Below is a small trained network, with its code and all its weights. Each question gives an input and a class and asks what happens when units are switched off, that is, made to give their printed mean instead of their output.

import numpy as np


def w(rows, s, z=0):
    codes = np.array(rows[::2]) - 128.0
    scale = np.full(codes.shape[1], s)
    scale[-1] = z or s
    return codes * scale


def f(y):
    return y / 2 * (1 + np.tanh(0.7978845608 * (y + 0.044715 * y**3)))


def log_softmax(a):
    a = a - a.max(-1, keepdims=True)
    return a - np.log(np.exp(a).sum(-1, keepdims=True))


def net(x, mask):
    res = np.array(x, float).reshape(1, 3) / 4 @ E
    y = f(res @ A[0][:, :-1].T + A[0][:, -1])
    res = res + np.where(mask, y, B[0][:, -1]) @ B[0][:, :-1]
    return log_softmax(res[-1] @ U[:, :-1].T + U[:, -1])


A, B = {}, {}
E = w([
[45,149,148,103,44,81,183,250],'x0',
[166,226,43,180,66,143,59,206],'x1',
[134,196,96,58,134,227,203,112],'x2',
],0.014)
A[0] = w([
[191,138,124,135,188,162,75,57,167],'N1',
[105,86,156,99,140,139,170,74,15],'N2',
[183,194,83,160,84,159,109,154,11],'N3',
[87,139,156,89,87,115,179,194,60],'N4',
[139,149,133,199,129,97,92,173,180],'N5',
[154,212,130,49,128,139,167,109,153],'N6',
[86,75,193,119,186,128,143,122,120],'N7',
[128,100,153,160,134,9,85,132,188],'N8',
[107,141,159,101,96,80,177,198,173],'N9',
[53,69,156,68,122,133,154,122,13],'N10',
[70,58,183,103,133,148,183,96,25],'N11',
[157,155,61,161,70,127,110,144,11],'N12',
[125,63,170,199,125,64,49,145,177],'N13',
[126,187,136,87,125,203,186,120,167],'N14',
[147,214,135,78,177,212,219,137,162],'N15',
[130,201,90,130,99,144,93,157,19],'N16',
[81,142,143,85,53,74,169,160,33],'N17',
[165,97,85,124,171,164,95,92,4],'N18',
[171,116,115,161,164,166,104,77,54],'N19',
],0.015,0.0027)
B[0] = w([
[86,183,216,40,199,29,101,90,231],'N1',
[115,62,45,182,168,174,79,58,199],'N2',
[48,48,56,202,113,180,55,73,208],'N3',
[104,255,153,62,181,47,121,94,210],'N4',
[130,58,96,173,98,155,88,119,180],'N5',
[180,99,196,154,70,181,215,154,208],'N6',
[116,52,76,206,86,146,100,142,202],'N7',
[200,129,195,157,53,204,213,195,200],'N8',
[101,222,171,10,157,81,157,63,209],'N9',
[102,67,33,145,128,145,69,60,195],'N10',
[81,43,32,180,79,169,90,53,215],'N11',
[108,53,49,138,165,187,123,102,191],'N12',
[221,183,210,133,46,210,229,194,211],'N13',
[196,75,234,113,63,169,190,153,224],'N14',
[202,111,190,119,29,199,222,200,255],'N15',
[81,74,76,204,143,177,72,69,197],'N16',
[89,215,167,46,203,40,94,49,206],'N17',
[108,201,169,78,205,85,97,73,190],'N18',
[87,220,175,96,204,63,118,86,197],'N19',
],0.0098,0.026)
U = w([
[225,137,223,184,62,199,224,221,253],'0',
[59,230,182,86,233,46,82,93,166],'1',
[54,43,14,248,149,182,48,101,25],'2',
],0.011,0.0047)

Each question gives the input, the list of numbers given to net, and the class t.
The units are the neurons (one row each of A and B). Each row of codes is followed by its name. A weight is (code - 128) times the scale printed after its matrix; where a second scale follows, it is the last column's (A, B and U).
mask holds one flag per neuron, in row order. A switched-off neuron (its flag False) gives its mean, the last column of its row in B, instead of its output. The means were averaged over made-up inputs and are rounded, as every weight is.
A unit's drop is (log p(t) with every unit on - log p(t) with that unit switched off) / (log p(t) with every unit on - log p(t) with every unit switched off).
unit that matters most: the unit with the biggest drop
top k neurons: the k neurons with the biggest drops, biggest first
drop when u is switched off: that unit's drop, to one decimal
input [-6,-7,5], class 2: top 3 neurons : [N11 N2 N7]
input [8,0,7], class 1: top 4 neurons : [N17 N4 N9 N13]
input [-8,-2,6], class 1: unit that matters most : N1
input [5,-2,4], class 1: top 3 neurons : [N17 N4 N13]
input [-6,-6,-2], class 1: top 3 neurons : [N1 N19 N18]
input [3,4,-3], class 2: top 2 neurons : [N15 N14]
input [6,-6,-5], class 1: top 2 neurons : [N9 N17]
input [-7,8,6], class 2: top 3 neurons : [N3 N16 N12]
input [3,6,5], class 2: top 3 neurons : [N3 N16 N13]
input [6,-8,-6], class 2: top 2 neurons : [N11 N10]
input [-7,-4,-5], class 1: top 2 neurons : [N1 N15]
input [-5,6,-7], class 0: top 2 neurons : [N13 N8]
input [-7,-5,-8], class 0: top 2 neurons : [N13 N8]
input [-5,-5,-8], class 0: drop when N13 is switched off : 3.3
